Each row has a name. Each piece below is followed by the name of the row it came from, unless a question asks for something else. Each question is about the rows just above it.

[-21 -24  27 -40 -10 -35 -19 -50  34 -33 -19 -32  -3 -10] : z979
[-10 -10 -33 -21  33  27  -3 -40 -31 -24 -50 -19 -18 -35] : z837
[-10 -10 -19 -35 -19  33 -50 -31 -24 -33 -40  27  -3 -21] : z396
[-50 -40 -35 -33 -31 -24 -21 -19 -18 -10 -10  -3  27  33] is which row reordered? | z837
[-35 -50 -21 -33  -3 -10  27 -19  33 -40 -31 -24 -18 -10] is which row reordered? | z837
Which row holds these entries in another order? [-21 -24 -50 -40  33 -19 -35 -33  -3 -10 -19 -10  27 -31] | z396
Put [-21  -3  27 -40 -33 -24 -31 -50  33 -19 -35 -19 -10 -10] back in order: which row is it? | z396
[-33  33 -18 -35 -10 -24 -10 -21 -19 -50 -40  -3 -31  27] is which row reordered? | z837

[ 1  8 -3 17 -6] = z837
[-17  19  14  -3  -4] = z732
[10 14 -3 12  6] = z243
[  3   8  33  15 -12] = z136
[ -3 -42 -67 -25 -31] = z580
[ -3 -58 -48 -17   1] = z844
[ 7 24 52 15  7] = z897
[-4  0 11  0  7] = z524
[-13   0  20   2  11] = z396
[-4 69 37 18 21] = z81
[-5 25 84  5  8] = z774
Put [ 7  0 11  0 -4] back in order: which row is it? | z524
Put [-6 17  8 -3  1] back in order: which row is it? | z837

[ 32  24  -1  -8   5 -10  -1  -8 -33 -74] = z979
[ 24  25   2   6 -53   2  36   5  11 -30] = z897
[ 36  24 -53  26   5   2  11 -30   2   6] = z844
[ 32  -1 -74  -9 -10  -8   5 -33  -1  24] = z396
[ -3 -11   4  -3   5 -12 -52  -8  11 -62] = z580
[33 24 -8 -2  5  2 -1 -8 40 71] = z243
[ 36  24 -53  26   5 -12  11 -30   2   6] = z732
[-51  -8  15  10   5  -9 -35  43   9  24] = z524
[ 25  24  20  10 -37 -12  -1 -62   9 -19] = z774
Which row holds these entries in another order? [-53 -30   2   2   5   6  11  24  26  36] | z844
Put [  2   6  36  24 -53  26   5   2  11 -30] back in order: which row is it? | z844
Put [-74 -33 -10  -8  -8  -1  -1   5  24  32] back in order: which row is it? | z979
Put [-74 -33 -10  -9  -8  -1  -1   5  24  32] back in order: which row is it? | z396

[ 44 -12   2   3  16  -6 -22]  z844
[ -9 -11  11 -13  38   0  -6]  z580
[ 46 -11   6  12  -4   9  19]  z136
[  4  -2 -38 -48 -17  17  13]  z243
[ -5  16 -20  15  14 -10  20]  z979
[  8  -2  17 -28 -24 -15   4]  z732
[ -2   6 -64 -39   8 -30 -28]  z524
[-11  -6  -9 -13   0  10  38]  z837
[ 44 -22   2 -11  -6   3  16]  z774
[ -6 -11 -13  -9  11   0  38] is which row reordered? | z580
Which row holds these entries in another order? [-22  -6  16   3   2 -12  44] | z844
[-22   3   2 -11  44  16  -6] is which row reordered? | z774

[61  9  1  2  0 -3 83 -1 -1  0] : z979
[-1 -1  0  2  1  0 -3  9 62 83] : z524
[85  1 83  0 14 84 68  0 83 83] : z136
[ 0  0  1 14 68 83 83 83 85 83] : z396
[14 68  1  0  0 83 83 83 83 85] is which row reordered? | z396
Which row holds these entries in another order? [-3 -1 -1  0  0  1  2  9 62 83] | z524
[ 0  0  1 14 68 83 83 83 84 85] is which row reordered? | z136
Put [-1  2  0 -3  0 61  1 -1  9 83] back in order: which row is it? | z979
Put [83 85 83 83 83 68 14  1  0  0] back in order: which row is it? | z396
Put [ 0  0  1 14 68 83 83 83 83 85] back in order: which row is it? | z396

[ -4  26   1   5   5  17   0  -5 -16   4  -4 -13   7 -27   2  -2  29  -2
 -15  16  -6 -12   5   3  -2 -14 -14  -1 -18  -6  -5  -8  -1  15  -9  -5
 -21   2 -20   6   5   1   0  -2  21  -2  44  -1   2 -13  49   0  23   8
  21  16   2 -18  -2   4  13  -6  17] -> z136
[ 21  26 -16  -2   2   5  29  -2   7  -5 -13  23   5  16  -1   0  21  16
  13  -6 -21   5  17  -9  -2 -27 -15  -8   1  15 -14  49 -18  -4 -14 -12
  -2  44 -18   2   0  -6  -6   4 -13   0  -4   8   2  -1  -1   4  -2 -19
  -5  17  -2   6   3   1   2  -5   5] -> z774
[  9  10   8   0  36 -30  -8   5 -13  10  -7 -11 -26 -73 -29 -20   9   2
  -1  24   2  -2  -1   1   2  -1  -6   2  17  -7   0   4   9   7 -27  14
 -16 -35  -4 -15  14  -6  -3  68  29   8 -24  -7   3 -34 -20  -3  19  18
   0  -4   8  23  -1   2  23  -1   2] -> z979
[ -6  44 -12   6  48  13  -2  -1   7 -13 -27 -18   0  23   1   0   5  16
   5   8  -1  -4   1 -18  -1   3  15  -2  -6   4  21  -4  17   2  21  16
   4  -8 -14   2 -16   2  17   5  -2   5 -15 -21  -5  26  -5 -14 -13   2
  29   0  -6  -2 -20  -9  -2  -2  -5] -> z844
[  9   6   8  -3   5   0   4  -4   3  10 -12  10  14 -21 -11  33 -56  -4
  25  12   2  -2   9  -6  -4 -15 -15   1  44 -18   0  -1   4  -2  18  -1
  41   6   2   1   0 -14   4 -14  23   0 -53  -3  -2   2 -31   7  25  10
   0  -4  13   3  48  -5   5   8 -10] -> z837
[  6  33   2   0  -4   1 -15   5   0   8 -14   9  10   5 -10  -2  10  -3
  -4   9   7 -14 -11  12   6 -31   2   0 -18   0  -2  -4  23 -21   4   2
  44   4  -6 -15   2  10  13 -53  -3  -1 -12   0  -4  14  -1  -5 -56   1
  25  18  25  -2  41   8  48   4   3] -> z243
Which row holds these entries in another order? [ 18  -4  -3   4  -4 -31   7  14   2 -18   6   9   1  -3 -15  -2   6  -1
  10   0  -2  23 -14   4   0   0  -4   2  10 -53  -6   0   5  -2 -21   3
  44   2  25   5   8  13  10   0 -14  -5  48 -56 -15   8 -12  -4  33   4
  25   9  12   3  41 -11   1 -10  -1] | z837
Put [-27 -21 -20 -18 -18 -16 -15 -14 -14 -13 -13 -12  -9  -8  -6  -6  -6  -5
  -5  -5  -4  -4  -2  -2  -2  -2  -2  -2  -1  -1  -1   0   0   0   1   1
   2   2   2   2   3   4   4   5   5   5   5   6   7   8  13  15  16  16
  17  17  21  21  23  26  29  44  49] back in order: which row is it? | z136
[  7   5  16 -18  29   2  -5  -8  49 -20  21  -6   8   1 -12  -1   0  -4
   4  15 -13  -5  -1  13  -5 -13 -14  21  -2 -14   4   2  -9   0 -21  -6
  44  -2   6  16   5  -2 -16   3   5 -15 -18   2   2  17 -27  23  -2   5
  -6  -4  26  -2   1  -2   0  -1  17] is which row reordered? | z136
Which row holds these entries in another order? [ 13  -6  17  -4  26   1   5   5  17   0  -5 -16   4  -4 -13   7 -27   2
  -2  29  -2 -15  16  -6 -12   5   3  -2 -14 -14  -1 -18  -6  -5  -8  -1
  15  -9  -5 -21   2 -20   6   5   1   0  -2  21  -2  44  -1   2 -13  49
   0  23   8  21  16   2 -18  -2   4] | z136

[-28  77   9  60  22  -1] : z844
[ 15  22   6 -18   5 -17] : z580
[-28  77  22  -1  10  60] : z81
[-17  22   6   5 -17  15] : z732
[ 22  -1   9  60  78 -28] : z774
Which row holds these entries in another order? [-18 -17   5   6  15  22] | z580
[-17 -17   5   6  15  22] is which row reordered? | z732
[  9  22  60  77  -1 -28] is which row reordered? | z844
Put [ 77  22  -1  10  60 -28] back in order: which row is it? | z81
[-28  -1   9  22  60  77] is which row reordered? | z844
Which row holds these entries in another order? [ -1  22  60   9  77 -28] | z844

[ 16  -9 -26  -7   9 -21  18  12 -28 -13   9  -8 -31  21   8  63   1 -33
   4  35 -28  23   1] : z81
[ 20  18  38   2   6 -28   3  13 -10 -15  -1 -21 -32 -18 -38 -40 -36   8
  -4  31  -3 -14  12] : z837
[-33  -7  12 -26  18 -28 -28  63   4 -20  -9   9 -13   1 -31  35   9  23
  -9  16  21   8   1] : z243
[  1 -40  31 -36  13 -38  -4   3  18  20 -21 -14 -32 -15 -28  38  14  -4
 -23   6  -1 -10   8] : z844
[ 12  18  -7   9  23  63  16 -13   1 -28  35   8 -20 -28  -8 -26  21 -33
   9 -31  -9   4   1] : z524
[-16 -25  49   3  14  34  -6  -2  34   3   2  12  15 -28   8  -3  39  20
   2  -4  -3  19  -6] : z732
[-40 -15 -21 -38   3 -10 -14  38  -4  18 -28 -23   6   8  13  -1  20  31
  13 -32   1  -4 -36] : z979
Which row holds these entries in another order? [-40 -38 -36 -32 -28 -23 -21 -15 -14 -10  -4  -4  -1   1   3   6   8  13
  13  18  20  31  38] | z979
[ 12 -14  -3  31  -4   8 -36 -40 -38 -18 -32 -21  -1 -15 -10  13   3 -28
   6   2  38  18  20] is which row reordered? | z837
Which row holds these entries in another order? [  9 -33  -8 -26  12   1  35  63 -31   1  16  -7   9 -13 -28  23  18 -21
  -9  21   4 -28   8] | z81
Which row holds these entries in another order? [  8 -10  -1   6 -23  -4  14  38 -28 -15 -32 -14 -21  20  18   3  -4 -38
  13 -36  31 -40   1] | z844
[ 21   9  18   4   9   1   1 -28 -13 -20 -28  16 -33  -9  23  -7   8  35
 -26  12 -31  63  -8] is which row reordered? | z524
Which row holds these entries in another order? [ -1   8  18 -28 -21  20 -15  13  31 -40  38 -36  13   6   1   3  -4 -14
 -32 -10  -4 -23 -38] | z979
Which row holds these entries in another order? [-33 -31 -28 -28 -26 -20 -13  -9  -8  -7   1   1   4   8   9   9  12  16
  18  21  23  35  63] | z524

[  7   3   8  16 -20  -2   4 -15 -13   3 -15   7   4] : z979
[ -2   0  -6  -6   5  -1   3   2  11   1   4 -35   4] : z897
[ -4  -8   2 -22  -1   3   1 -11   4 -12   4  -7 -11] : z774
[  4  12  13   9   8 -47  -3   1  10 -15   8  -2   1] : z136
[  8   8   9   4   1   9 -15  -3  -2  12   1 -47  13] : z732
[-3 18 -7  4  2  5 -1  4 -6  8  1 26 12] : z844
[ -4   1   4  11   6   5 -18  25  -5  -5  11  32  -1] : z81
[-12  17   0   4   7   2  -2  14   4  12   4  48   6] : z396
Which row holds these entries in another order? [-20 -15 -15 -13  -2   3   3   4   4   7   7   8  16] | z979
Which row holds these entries in another order? [-47   4   1 -15   9  -3  12   1   8   8  13  -2   9] | z732
[  4 -35   4   1  11   2   3  -1   5  -6  -6   0  -2] is which row reordered? | z897

[-13 -31  44  20   1 -47 -10 -21 -15   5  38  12 -32  10 -20  11   4  15] = z844
[ 33  -3 -26   4 -49  28  -2  -4 -15  16  10 -22  34 -11  -3 -40 -61  30] = z580
[  6  28   7 -25  37  18   0 -62  14 -41   8 -64  24 -10 -10 -22 -18   2] = z774
[-11 -38  16  29 -29 -38  -6  37 -19  35  13  56 -37  15  -3  23  16   7] = z136
[ 10  33  -4 -26  34  28   4 -49  16 -40  -3 -61  30 -11  -3 -22 -16  -2] = z979
[ 13 -29  23  29 -37 -37  -6 -38 -11  35   7  56  15  16  -3 -19  16  37] = z396
[-20  10   5 -10  20   4 -13  15  12 -15  44  11 -47  38 -21   2 -32 -31] = z732
Which row holds these entries in another order? [ 56 -37  15  -3  23  16   7 -11 -38  16  29 -29 -38  -6  37 -19  35  13] | z136
Which row holds these entries in another order? [ -2 -16 -22  -3 -11  30 -61  -3 -40  16 -49   4  28  34 -26  -4  33  10] | z979
[ 38  12 -13  20 -21 -31 -20 -47  11   4  44   5 -32 -15  15   1 -10  10] is which row reordered? | z844
Which row holds these entries in another order? [ 10  15  44  12 -13  38 -20 -10  20  11 -21   1 -32   4 -47 -15 -31   5] | z844
Put [  1  15 -21  11  12 -47  44 -10  10 -15 -32 -13 -31   5 -20   4  38  20] back in order: which row is it? | z844

[-27  17  -4  43 -25 -26] : z837
[-25 -27  17  43  -4 -25] : z897
[ -6 -46  28 -43 -48  73] : z524
[ 11  23 -20  24  25 -43] : z396
[  0 -15   8 -13 -15  22] : z81
[ -5 -13  10 -17 -17  30] : z774
[ -4 -25  17 -26 -27  44] : z979
Which row holds these entries in another order? [ 22   0 -15   8 -13 -15] | z81
Put [-27 -26 -25  -4  17  44] back in order: which row is it? | z979
Which row holds these entries in another order? [-25 -26 -27  17  -4  43] | z837

[-25 -10 -17  40 -22  13 -32 -17  -3  33 -30  44 -36   8 -54 -20   2  18]  z844
[ 17  11  27 -30  13   1  61 -24  -6  24  -3  28 -25  16 -73  20 -13  30]  z897
[  6  21  18  16  38   3  22 -11  77   2 -23   2  10 -32  47   5   1 -18]  z81
[-20 -26  -3 -32 -30   8   2 -36  33 -17  18 -54 -22  13 -17  44  40 -10]  z774
[ 77   6   5   3 -18   2   2  38  16  10  18  21 -32 -10 -23  47  22   1]  z396
[-29 -11   4 -14  -2   5 -43 -17  36 -29 -38   6  22   8  10  14 -22 -54]  z524
[-54   2 -17  33 -22   8 -20 -17 -25 -30  14  -3  44  18  40 -36 -32 -10]  z136
[-32 -23 -18 -11   1   2   2   3   5   6  10  16  18  21  22  38  47  77] is which row reordered? | z81
[-54 -20   2  18 -25 -10 -17  40 -22  13 -32 -17  -3  33 -30  44 -36   8] is which row reordered? | z844
[-10 -32 -36  40  18  44  -3  14 -30 -25 -17 -20   8 -22  33 -17   2 -54] is which row reordered? | z136
Which row holds these entries in another order? [  6   2 -32 -10   5  21   2  18  77   3 -23  38  10  16  22  47   1 -18] | z396
[ 18   2 -20 -54   8 -36  44 -30  33  -3 -17 -32  13 -22  40 -17 -10 -25] is which row reordered? | z844

